Table B holds the same points as the rows below and some others, measured another way and shuffled. Each row below is followed by which row of B it is.
B:
1: [ 194 -139 -213  159    8  210   57  298 -153 -337   22  -64  125   50
 -115   93  170 -121  272 -115 -277 -136  166 -133]
2: [-215  -16  192   42 -253  -84 -191  -64  186  213 -117    4   40   76
 -144 -203 -121  211 -239   68  -27   98   17  108]
3: [-241  172  252  -35  -30  152   -8 -136  387   50  103  202 -132  116
   -8 -129 -122  178   12 -224  -19   85   76  -42]
4: [ 158 -411   65  324  -41  108  -92  230 -336  -28 -230 -230  382  -35
  -66  -78  208   62  232  185 -154  136  -74  -25]
5: [ -34   60  110   90 -178  -67  -80 -304   83  113   27  -65  -11  143
  178 -327  -48  160 -278  220  131  -18 -168   24]
6: [-116   34  174   16 -245    5  -86 -116  178  120  -40  -44  -48   98
   69 -219  -18  143 -201   41   -9  -19  -46   -3]
7: [-369  -28  288  125 -443 -105 -337  129  288  349 -177   15   90   44
 -218 -154 -107  295 -317   46 -152  221  137  117]
8: [ -50  106  157   88  -41  -20  -41 -397  109  102   80   21  -21  133
  211 -356  -99  180 -207  212  196   43 -191   12]
9: [ 164  -51 -180  312 -112   92 -183  187 -229 -201  -43  -58  223  -93
 -101 -122   89  -32  -31  304 -208  -23  120  -80]
10: [ 170   32 -229  143   23  151 -157  165 -191 -326  -71   59  142 -204
 -283 -108  -17 -111   27  249 -235  -94  204  -72]
11: [ 213   62   13  461 -100  292 -206   39 -162 -264   86 -122  136  -93
   58 -243  293   43  108  249 -206   22  -14 -148]
12: [ -63  -57  125   80 -119  -91  -65 -258   80  101   -8 -108   22  225
  -93 -240  -41  188 -111   16   87   22 -163  156]
13: [ 143   -1 -279   76  -17  173    0  328 -136 -288  -21  117  123 -132
   15   45   -9 -173   22  148 -256 -143  291 -241]
14: [ -77  -32  119   35 -410  -53 -106  -27  131  142  -86 -168  -35  133
  101 -199   63  120 -286   68  -63 -100  -53   -5]
15: [ -45  121  165  109  -78   18  -59 -377  145   52  107  -17  -57  163
  127 -336  -36  185 -149  106  136   20 -178   36]
16: [ -21  135   89   82 -209  -36  -72 -309  101   97   59  -33  -53  105
  312 -352  -50  128 -343  283  133  -56 -150  -56]
17: [ 266   92 -490  -88  186   89  -47  122 -259 -507  -75  159   73 -238
 -464  -61 -193 -283    2  254 -204 -293  293  -45]
18: [ 154 -398  125  301  202  221   32  120 -260 -136 -103 -157  331   67
 -170  -20  214   88  531  -95 -115  183 -108   10]
19: [-277  147  310  324 -416  -20 -355 -108  305  255   48  -18   17  122
  -34 -302   15  350 -308  106  -72  222    2   85]
20: [  33  -15   95  -86 -106   35   80 -248   91  -21   -6 -120 -110  169
   98 -218   30   54  -69  -43   70 -169 -166   -2]
21: [ 163 -153  -27  218  231  271  141  106 -169 -208   70   60  210   26
  222   -6   99  -24  352   15  -64   70   20 -220]
22: [  78 -231  153  335   50  313   -7  242 -118 -102  -26  -53  254   -6
  112   -9  239   76  383  -44 -191  178   23 -180]
23: [ 284  187 -502   11  250  160   -3   37 -178 -621  117  165   -3  -97
 -483  -33 -116 -253  140   57 -213 -302  275  -27]
24: [ 207 -204 -233  155   45   29  -85  167 -335 -215 -166  -62  276  -97
 -242  -78   -6  -86   65  274 -149  -56   79   -3]
25: [-378  275  269  126 -364  135 -204   96  530  156  142  206 -136  103
   45  -89  -50  244 -204 -191 -197  142  253 -104]
26: [  71 -421  288  359  287  260   74   84 -237   35  -92  -43  413   25
  176  -58  156  171  525   36   14  372 -159 -108]
27: [ 283    3 -705 -197  200 -124  -92  167 -381 -531 -209  148  147 -240
 -831  -13 -357 -350 -103  317 -217 -374  363  137]
28: [ 234  120 -553   92    5  -83 -256  122 -318 -402  -90  105  172 -229
 -551 -149 -226 -204 -249  489 -213 -223  300   66]
29: [  82  -91    3  469 -198  213 -164  283  -95 -122   61 -100  221   28
   84  -47  267   79  123   80 -277  104  102 -157]
30: [-163   -5  186  -64 -146  -25  -46 -123  177  182  -90   51   -1   60
   88 -199 -141  144 -202   81   54   42  -26  -15]
31: [-202  146  173  188 -346   54 -102  -58  361   86  189  -26 -117  299
   92 -124   88  222 -139 -215 -103   28   36  -16]
32: [-217  100  287  102 -215    2 -205 -177  224  228  -47   66   11    7
   75 -308 -113  244 -273  194   42  157  -34    8]
33: [-294  -86  241 -174 -101    7  -10   69  273  229 -167  164   17   34
  -59  -42 -221  148  -83 -116  -32  113  127  -10]
34: [ 156 -285  -59  200   29   98  -57  220 -303 -100 -196  -76  320 -108
  -53  -63   60  -24  140  245 -135   54   38  -82]
35: [  81 -292  323  563   16  279  -59   92 -186   76    1 -142  369   39
  394 -153  322  224  332  162  -48  359 -181 -187]
36: [ 198   82  -86  325   -5  234 -196   35 -182 -299   28  -15  140 -167
  -97 -222  125  -24   61  297 -184  -16   67 -110]
37: [-257  101  158  132 -580  -34 -188  159  327  260   13  -16  -49  136
  284 -118   27  184 -434   51 -160   15  140 -129]
38: [-241  195  330   18 -309  172 -171  -30  378  127   -7   85 -141  -25
   87 -215    1  184 -188  -37 -121   51   87 -108]
39: [ 193 -107 -305  -16  326  130   94  132 -231 -377  -47  150  169  -73
 -333   42 -137 -169  275   27 -129 -101  188  -38]
40: [ -89   29  188   79 -257  -95 -170 -247   65  232 -101  -55   44   18
  197 -376  -91  187 -392  376  123   49 -151   10]
41: [ 149 -230  156  407  -51  279  -32  170 -190  -60  -24 -149  266  -12
  316 -105  306   85  252  139 -137  143  -79 -224]
42: [ 175  169 -377   69  205  145  -41   87 -144 -417   82  254   88 -155
 -209  -60 -177 -174   24  222 -154 -133  284 -126]
43: [-108   61  155  -47   51   -7   30 -310  140  118   15  132   -5   84
  185 -263 -207  141 -155  148  192   63 -103  -22]
44: [-286   26  319    7 -282   45 -192   31  308  220 -124   56  -16   11
 -107 -166  -73  221 -161  -47 -108  133   86   19]
45: [ 302 -104 -430   -1  181   49  -12  113 -335 -467 -107  -18  150  -84
 -539  -24  -59 -220  157  113 -193 -253  153   65]
46: [ -68  113   76  -57  263   49  191 -418  191  -33  212  198  -81  253
  150 -186 -215  119   63 -108  244   26 -118    0]
47: [  21  -60   65   63 -333 -148 -109 -207  -25  160 -111 -212   33  117
  174 -328   10  117 -379  310   91  -99 -195   38]
48: [ 197  209 -364  121  139  217  -91  102  -95 -528  132  161    8 -112
 -404  -48  -44 -166  125   48 -268 -190  294  -66]
49: [ 240   73 -409  -57  299  197  109  119 -169 -520   62  203   41 -103
 -279   35 -126 -247  211   15 -177 -236  263 -121]
50: [-156 -105  173 -129  -16  -99  -31 -170   94  199 -185   64   66   44
  -90 -203 -240  148 -147  106  116   77  -61   94]
51: [ 159 -363  151  141  503  329  288   10 -218 -161  -20   52  285   54
  161   21   82   27  665 -138   57  199 -128 -158]
52: [ 245   57 -549  -47  244    5  -11  105 -282 -459  -29  199  139 -151
 -414  -25 -263 -253  -16  267 -136 -238  287  -17]
53: [ 147 -215   23  342 -115  150 -202  216 -263 -110 -169 -173  288 -121
 -140 -135  197   41  120  244 -223   78   21  -44]
54: [-105  119   97   74  -60  -42  -31 -300  166   97  112   84  -26  176
  152 -261 -144  171 -205  117  142   46  -83   11]
55: [ -51    1  100  -92  -44   10   83 -222  135   44   10    6  -68  161
  117 -183  -84   84  -84  -30   99  -76  -98  -15]
56: [ 246  257 -655  -23  125   33  -61  129 -198 -553   91  252   24 -159
 -361  -33 -251 -306 -152  290 -214 -342  395  -87]
57: [-218  115  142   34 -300   15  -83    9  308  149   51   78  -75  135
  145 -124  -66  155 -250  -38  -71   18  103  -79]
58: [-223  -54  238    8 -211  -45 -110  -56  205  231 -112    9   37  102
  -37 -167 -102  208 -169    2   -5  110   -4   59]
59: [ 225  161 -579    2 -167   52 -174  359 -181 -493  -51   78   26 -212
 -436   12  -77 -303 -203  234 -404 -387  444  -99]
60: [ 254  193 -697  -37 -171  -89 -269  280 -294 -473 -140   96   77 -314
 -533  -93 -223 -336 -422  525 -337 -419  439  -23]
61: [ -86  111  144   17  -63  -54  -24 -341   97  212    9  126   23   19
  460 -365 -216  149 -377  418  252   68 -139 -113]
62: [-288  -21  281 -112 -221   13  -90   55  270  277 -176  128   10  -32
   83 -131 -172  168 -218   40  -36  114   98  -70]
63: [ -57   59  158   53   27  -26  -37 -401  102   71   50   17  -11  150
   19 -323 -122  186 -106  114  183   53 -187   98]
64: [-150   70  183   55  -89   12  -45 -222  219  113   61   58  -34  169
   57 -218  -92  193 -115  -16   71   72  -58   26]
65: [ 171 -379   84  141  304  279  216  146 -244 -144  -87  -36  286   22
  145   43  139  -13  521  -74  -46  111  -67 -171]
66: [-315  191  212   58 -520  130 -161  237  487  136   71   72 -168  119
  110  -24   61  162 -241 -236 -290   -5  267 -157]
67: [-235  136  229    1 -310   67 -111   -6  329  178   -5   96  -91   37
  193 -172  -62  161 -267   20  -66   37   90 -117]
68: [-290  196  242   17 -106  105  -59  -96  406  133  120  237  -96  112
  104 -136 -154  208 -117 -124  -11  138  117  -72]
69: [ 159 -236   91  392   52  236  -30  115 -217 -122  -13 -129  280   26
   92  -94  241   82  315   80 -119  142  -75 -109]
70: [-208  262  143  -92  -50  200  119  -84  444  -16  230  262 -227  164
  279  -56 -105   87  -37 -268  -24  -30  146 -210]
71: [ 208 -169 -272   74  185  103   22  177 -269 -334  -84   18  208  -53
 -329   19  -28 -131  236   55 -172  -96  141  -13]
72: [ -91   78  161   60 -371   40 -119  -77  215   72    3 -118 -111  124
   75 -218   92  131 -221  -17  -88  -89  -32  -28]

[  85  196 -221  -73  -24 -124   96  110  -97  140   11   34  392  -37
  181  137  241 -285   70   35 -154 -163 -282  115 -224   50]	66
[ -24  121 -366   21  -84  163 -242  355   74   29   98  417   -7  138
  338   -7  277  305  107    1   41  -21  212   -7   79  129]	7
[-260  -62  478 -105  340 -262  -36  300   73  229 -187  307 -116  -34
 -219   87  101  616  -17 -139  457 -134   74  243  715 -203]	29
[ 167  449  -26   43  130 -420   88  -10  -32   82 -382 -304  349  -97
 -130  239 -172 -510 -209   68  -97  283  -87  -92  227  -29]	71
[  77  231 -170  -85   32 -303  151  187  -82  328  -58  178  450   -2
  142  112  190 -217  246   58  -29 -237 -203  244  -75   60]	37
[-176   51   34  -37   60  146 -263  246   60  -53   30  196 -352  -32
  148  -34  -36  424  -79 -103   87  128  125 -273  355  147]	43
[-102 -436  338 -135  206 -109 -120   64  114   21  121  224 -159  -49
    8  -95  165  574  -58 -179  125 -265  -63  198  237  -41]	19
[ 118   51  164 -135  112 -507  108  -43  -16  131 -171 -168  362 -105
  -99  160 -138 -251  -76   16 -104   27 -206  114  159  -16]	53
[ 119 -407  268 -112  301 -338 -120 -103  101  -44   80 -144    6  -66
   30   36  -78  162 -181 -188 -135 -131 -214  150   11   47]	15
[-156  285 -147 -122 -209   51 -115  368  -19    0  -82  270  173   28
   88  206  143  160  -29   84  100  199  142  -75  376  -48]	56
[  96 -516   38   22  157   10 -291  -22  241 -105  209  268 -231   60
  196 -260  225  569  -84 -168  -24 -219  139  144   30   88]	10
[ 206  -61   74  -92   41 -448   70 -132   43   63 -111 -123  348  -79
  -39   33  -64 -234  -79   31 -181   -5 -137  120   49   19]	28
[  64   79  185 -148  560 -623  -99  246  -57  231  -85 -264  168   12
   95  478 -395 -114  -16 -202  -28   19 -333  150  125  140]	57
[ 143 -174  110  178  568 -235 -360   57  238  -19  -73  -43 -392   67
   93  -51 -172  382 -206 -261   71   53  177  -23  272  152]	33
[ 150  143  204  -46  138 -573  239 -112    6  246 -310 -104  400 -134
 -224   25  -57 -307  -21   62  -17  -49 -147  175  242  -73]	47
[ 227  176 -170   -9  -24 -277   37  -46    4  -23 -148 -174  441  -33
   31  161   77 -399 -167   70 -221  104 -113   56  -59  -23]	20
[ 289  -22  -44   23   12 -276  175 -307   25   46  -80 -182  322 -157
   -2 -157  135 -422  -95   40 -300 -145 -253   58 -243   52]	6
[-142  123 -116 -114 -386  136   40  210   12   50  -31  480  227  -27
   28  -88  442  240   76  156  116  -55  157   54  298 -123]	41
[ 145 -221  200  168  426 -240 -193  -90  246   11 -125   27 -283  -11
  -53 -215  -16  342 -195 -181   88  -49  169   49  300   38]	52
[  92  -21 -356  174  -99  301 -173   43  150  -39  109  382 -156   40
  293 -361  437  258   34   -4  -59 -161  208  -76 -101  150]	2
[ 140  -59  323  -47  522 -503  -83  -93   19  -11 -153 -491   15 -118
  -80  277 -362 -178 -334 -217 -136  117 -320  -19  123   49]	23
[ 201 -392  244   58  357 -366   44 -229  168  170   -7   71  -25  -78
  -28 -321  139  181   15 -145  -25 -402 -111  284  -18   52]	9
[ 118 -145   23 -208  116 -300    7   -7  -76   18  139 -203  333  -76
  177  236  -13 -218  -62  -92 -287 -146 -452  141 -280   94]	25
[ 302 -206 -145  396  352    0 -312 -152  366  -73  -79  175 -390   93
  115 -465  215  371 -182 -147   27  -73  419   -2  107  127]	27
[   1  129 -349 -106 -342  200  -99  145  -38 -101  141  184  167  -19
  302    7  222  -46    4   88 -218   53  -34 -170 -122  141]	42
[ -31    8 -322  -51 -330  354 -104   90    4  -84  217  324  -27  -39
  335 -222  354  142   63   49 -171 -104    1 -186 -161  183]	8
[  48  415  -80  -90  -27 -236  -11  115  -93  -49 -225 -285  325  -91
  -10  368 -174 -414 -240   60 -160  364 -144 -197  184    3]	49
[ 369 -312   47  157  368 -363 -180 -275  243  -65  -43 -187  -84   -7
   65 -208 -108   10 -223 -153 -207  -35   40   53  -41  154]	50
[-215  304  -48 -106  -69   43  -79  390  -49   74 -104  258   92   -1
   47  218  165  207  -18   27  181  107   59  -44  399  -70]	72
[-106   -1   44   54  124    2 -161  241  145  137  -60  442 -235   41
   62 -184  177  543   79  -64  263  -94  276   29  442   41]	60
[-127  195   74   95  332   -4 -247  278   79   54 -142  105 -353    0
   55   57  -64  354 -124 -155  212  130  144 -185  445   86]	55
[  19  222 -370   -7 -142  209 -224  205  -16 -160   73   36   42   16
  312  133  123  -51 -134    4 -188  191   -3 -245  -75  146]	46
[-173    1  -66  -62  162  199 -347  371   24  -90  155  156 -300   43
  294  165   46  446 -101 -183   52   58   -5 -160  154  144]	48
[  30  -66  315 -208  382 -658  -99  203   23  115 -155 -177  281   18
  -97  463 -307   56 -143 -127   63  109 -149  259  390  -74]	69
